Below are the code and all the weights of a small trained network. Each question names an input and a class and asks about switching units off, where a switched-off unit gives its printed mean instead of its output.

import numpy as np


def w(rows, s, z=0):
    codes = np.array(rows[::2]) - 128.0
    scale = np.full(codes.shape[1], s)
    scale[-1] = z or s
    return codes * scale


def f(y):
    return y / 2 * (1 + np.tanh(0.7978845608 * (y + 0.044715 * y**3)))


def log_softmax(a):
    a = a - a.max(-1, keepdims=True)
    return a - np.log(np.exp(a).sum(-1, keepdims=True))


def net(x, mask):
    res = np.array(x, float).reshape(1, 4) / 4 @ E
    y = f(res @ A[0][:, :-1].T + A[0][:, -1])
    res = res + np.where(mask, y, B[0][:, -1]) @ B[0][:, :-1]
    return log_softmax(res[-1] @ U[:, :-1].T + U[:, -1])


A, B = {}, {}
E = w([
[108,24,90,89,45],'x0',
[68,95,34,94,184],'x1',
[251,125,89,73,112],'x2',
[93,185,156,29,159],'x3',
],0.011)
A[0] = w([
[52,153,189,71,139,233],'n1',
[200,125,195,148,54,157],'n2',
[109,131,210,169,144,168],'n3',
[75,102,174,103,150,170],'n4',
[137,83,189,107,116,136],'n5',
[87,168,173,187,176,238],'n6',
[136,141,124,26,109,204],'n7',
[188,155,172,223,132,144],'n8',
[135,124,158,57,78,170],'n9',
[198,150,176,119,71,167],'n10',
[87,44,3,149,175,187],'n11',
[45,115,154,143,86,127],'n12',
[107,164,67,135,239,170],'n13',
[214,108,152,150,89,142],'n14',
[211,30,107,111,88,189],'n15',
[183,109,162,181,152,158],'n16',
[82,84,21,120,95,150],'n17',
[64,119,117,185,110,174],'n18',
[213,186,173,135,160,174],'n19',
[141,122,88,217,164,132],'n20',
[250,113,74,211,85,255],'n21',
[194,74,76,120,132,192],'n22',
[226,156,158,154,79,149],'n23',
[58,193,128,134,226,151],'n24',
],0.012,0.0061)
B[0] = w([
[129,139,250,108,86,201],'n1',
[55,133,68,151,129,201],'n2',
[90,121,156,90,172,183],'n3',
[99,121,197,81,135,165],'n4',
[81,102,108,127,88,145],'n5',
[139,123,185,89,191,218],'n6',
[126,187,130,138,53,197],'n7',
[100,144,121,89,190,203],'n8',
[69,174,98,108,32,173],'n9',
[109,204,86,103,135,193],'n10',
[170,112,155,124,105,248],'n11',
[95,41,150,107,132,176],'n12',
[165,176,167,166,166,202],'n13',
[111,155,63,147,127,188],'n14',
[160,128,72,243,53,226],'n15',
[105,77,69,92,214,174],'n16',
[165,69,172,98,113,210],'n17',
[133,16,181,171,180,187],'n18',
[106,196,97,121,165,206],'n19',
[133,85,134,89,128,182],'n20',
[156,108,2,107,145,254],'n21',
[197,119,79,146,95,206],'n22',
[67,159,75,133,170,201],'n23',
[179,184,184,202,161,209],'n24',
],0.0084,0.015)
U = w([
[94,51,254,116,173,64],'0',
[224,227,221,164,187,249],'1',
[41,142,83,70,223,77],'2',
[107,183,38,188,117,6],'3',
[253,44,107,171,90,158],'4',
[81,149,178,43,21,201],'5',
],0.0088,0.0022)

Each question gives the input, the list of numbers given to net, and the class t.
The units are the neurons (one row each of A and B). Each row of codes is followed by its name. A weight is (code - 128) times the scale printed after its matrix; where a second scale follows, it is the last column's (A, B and U).
mask holds one flag per neuron, in row order. A switched-off neuron (its flag False) gives its mean, the last column of its row in B, instead of its output. The means were averaged over made-up inputs and are rounded, as every weight is.
A unit's drop is (log p(t) with every unit on - log p(t) with that unit switched off) / (log p(t) with every unit on - log p(t) with every unit switched off).
The circuit of an input: a set's keep is (log p(t) with only the set's units on - log p(t) with every unit switched off) / (log p(t) with every unit on - log p(t) with every unit switched off). Starting from the 12 units with the biggest drops (on a tie, the unit counted first), units are removed one at a time, each time the one whose removal leaves the highest keep (on an exact tie, the one counted first), for as long as the keep stays at least 0.8.
circuit, biggest first: the units of the circuit, biggest drop first
unit that matters most: the unit with the biggest drop
k most important neurons: the k neurons with the biggest drops, biggest first
drop when u is switched off: that unit's drop, to one decimal
input [1,4,-4,-6], class 4: unit that matters most : n1
input [6,1,8,1], class 3: circuit, biggest first : n9, n14
input [4,1,-5,-4], class 0: circuit, biggest first : n21, n18
input [5,-6,-8,-8], class 0: 2 most important neurons : n18, n12
input [-5,7,-7,2], class 1: 2 most important neurons : n24, n13
input [0,-6,2,4], class 2: 2 most important neurons : n15, n22
input [3,0,-2,2], class 5: 2 most important neurons : n6, n24
input [7,-8,-7,-4], class 0: 3 most important neurons : n18, n12, n19
input [-8,1,-7,-6], class 0: 3 most important neurons : n18, n20, n3
input [-7,3,5,-6], class 2: drop when n16 is switched off : 0.3
input [-1,-6,-1,6], class 5: drop when n1 is switched off : 0.2
input [-2,-5,4,3], class 3: drop when n24 is switched off : -0.1
